Below is a small trained network, with its code and all its weights. Each question gives an input and a target symbol and asks what happens when units are switched off, that is, made to give their printed mean instead of their output.

import numpy as np


def w(rows, s, z=0):
    codes = np.array(rows[::2]) - 128.0
    scale = np.full(codes.shape[1], s)
    scale[-1] = z or s
    return codes * scale


def f(y):
    return y / 2 * (1 + np.tanh(0.7978845608 * (y + 0.044715 * y**3)))


def softmax(a):
    e = np.exp(a - a.max(-1, keepdims=True))
    return e / e.sum(-1, keepdims=True)


def log_softmax(a):
    a = a - a.max(-1, keepdims=True)
    return a - np.log(np.exp(a).sum(-1, keepdims=True))


def net(x, mask):
    ids = ['ΛΨβγεζηθμστω'.index(c) for c in x.split()]
    T = len(ids)
    res = E[ids] + P[:T]
    q, k, v = (res @ M[0].T for M in (Q, K, V))
    z = softmax(np.where(np.tri(T) > 0, q @ k.T / 3**0.5, -1e9)) @ v
    res = res + np.where(mask[0], z, O[0][:, -1]) @ O[0][:, :-1]
    y = f(res @ A[0][:, :-1].T + A[0][:, -1])
    res = res + np.where(mask[1:13], y, B[0][:, -1]) @ B[0][:, :-1]
    return log_softmax(res[-1] @ U[:, :-1].T + U[:, -1])


Q, K, V, O, A, B = {}, {}, {}, {}, {}, {}
E = w([
[140,60,192,40,118],'Λ',
[112,77,93,232,74],'Ψ',
[20,149,68,123,57],'β',
[25,133,254,118,154],'γ',
[111,82,122,87,201],'ε',
[129,66,151,99,238],'ζ',
[133,207,119,46,105],'η',
[168,15,89,48,201],'θ',
[226,158,51,126,32],'μ',
[157,91,188,92,169],'σ',
[123,110,91,168,249],'τ',
[159,142,161,181,203],'ω',
],0.015)
P = w([
[119,85,190,132,253],'0',
[127,97,166,126,231],'1',
[136,92,145,117,212],'2',
[146,101,130,113,199],'3',
[151,95,104,114,180],'4',
[168,107,94,114,170],'5',
[173,108,77,113,155],'6',
[180,107,59,113,140],'7',
[192,114,44,113,128],'8',
[148,97,81,104,160],'9',
],0.0059)
Q[0] = w([
[234,64,79,82,254],'h1',
[99,208,129,120,95],'h1',
[49,209,114,169,13],'h1',
],0.012)
K[0] = w([
[231,152,33,113,10],'h1',
[79,102,213,74,252],'h1',
[69,72,246,138,254],'h1',
],0.0095)
V[0] = w([
[150,184,164,77,185],'h1',
[1,196,53,52,134],'h1',
[193,199,129,58,129],'h1',
],0.0078)
O[0] = w([
[173,150,211,37,237,76],'h1',
[146,160,3,54,167,3],'h1',
[172,165,206,99,196,8],'h1',
],0.0065,0.003)
A[0] = w([
[120,82,50,173,57,40],'n1',
[59,194,156,152,57,121],'n2',
[166,152,88,49,53,218],'n3',
[163,131,52,175,155,205],'n4',
[187,233,202,44,162,170],'n5',
[161,91,107,59,209,141],'n6',
[234,72,231,46,141,54],'n7',
[66,129,189,35,104,205],'n8',
[131,196,120,119,61,255],'n9',
[111,107,1,89,152,137],'n10',
[107,165,229,164,151,166],'n11',
[120,118,98,103,144,163],'n12',
],0.0091,0.0053)
B[0] = w([
[131,107,209,72,200,254],'n1',
[188,206,18,75,162,152],'n2',
[117,167,119,225,200,177],'n3',
[74,120,142,139,49,246],'n4',
[172,209,227,60,127,187],'n5',
[115,153,77,90,162,220],'n6',
[240,94,122,76,71,196],'n7',
[91,127,54,43,66,181],'n8',
[210,105,85,202,141,173],'n9',
[125,170,180,147,54,210],'n10',
[1,131,203,157,105,167],'n11',
[103,135,123,118,97,158],'n12',
],0.0075,0.0069)
U = w([
[155,123,162,98,12,3],'Λ',
[128,9,158,186,59,237],'Ψ',
[105,169,32,119,68,193],'β',
[75,139,163,94,98,161],'γ',
[123,123,126,106,154,106],'ε',
[138,96,162,110,183,110],'ζ',
[171,216,137,116,152,150],'η',
[185,53,66,108,129,33],'θ',
[215,150,141,186,113,127],'μ',
[154,134,203,122,82,49],'σ',
[92,146,128,180,254,133],'τ',
[128,175,234,169,122,52],'ω',
],0.0092,0.0058)

Each question gives the input, a string of symbols that net reads in full, and the target symbol t.
The units are the heads (3 rows each of Q, K, V and O) and the neurons (one row each of A and B). Each row of codes is followed by its name. A weight is (code - 128) times the scale printed after its matrix; where a second scale follows, it is the last column's (O, A, B and U).
mask holds one flag per unit, heads first, then neurons. A switched-off unit (its flag False) gives its mean, the last column of its rows in O or B, instead of its output. The means were averaged over made-up inputs and are rounded, as every weight is.
A unit's drop is (log p(t) with every unit on - log p(t) with that unit switched off) / (log p(t) with every unit on - log p(t) with every unit switched off).
The circuit of an input: a set's keep is (log p(t) with only the set's units on - log p(t) with every unit switched off) / (log p(t) with every unit on - log p(t) with every unit switched off). Starting from the 12 units with the biggest drops (on a tie, the unit counted first), units are removed one at a time, each time the one whose removal leaves the highest keep (on an exact tie, the one counted first), for as long as the keep stays at least 0.8.
circuit, biggest first: the units of the circuit, biggest drop first
top k neurons: the k neurons with the biggest drops, biggest first
drop when u is switched off: that unit's drop, to one decimal
input γ Ψ Λ τ Ψ β β Λ ε, target β: circuit, biggest first : [h1]
input ω η Λ, target η: circuit, biggest first : [h1; n5]
input τ τ Ψ τ ζ θ σ η θ, target η: circuit, biggest first : [h1; n5]
input β ζ τ θ Λ θ η, target η: circuit, biggest first : [n5; h1; n4]
input ζ η Ψ Λ σ, target Ψ: circuit, biggest first : [h1; n5]
input μ ω Λ β θ β τ η, target η: circuit, biggest first : [n5; h1; n3]
input τ Ψ β Ψ μ Ψ Λ, target Λ: circuit, biggest first : [n7; n8]
input Ψ Ψ η γ η σ, target η: top 2 neurons : [n5; n6]
input θ η τ, target η: top 2 neurons : [n5; n6]
input τ σ ω θ, target θ: top 3 neurons : [n7; n6; n11]
input ω ε τ η θ, target η: top 3 neurons : [n5; n6; n10]
input ζ τ ω Λ, target Λ: drop when n5 is switched off : 0.1
input Ψ τ σ θ, target Ψ: drop when h1 is switched off : 1.3
input η τ ε, target η: drop when n5 is switched off : 0.4
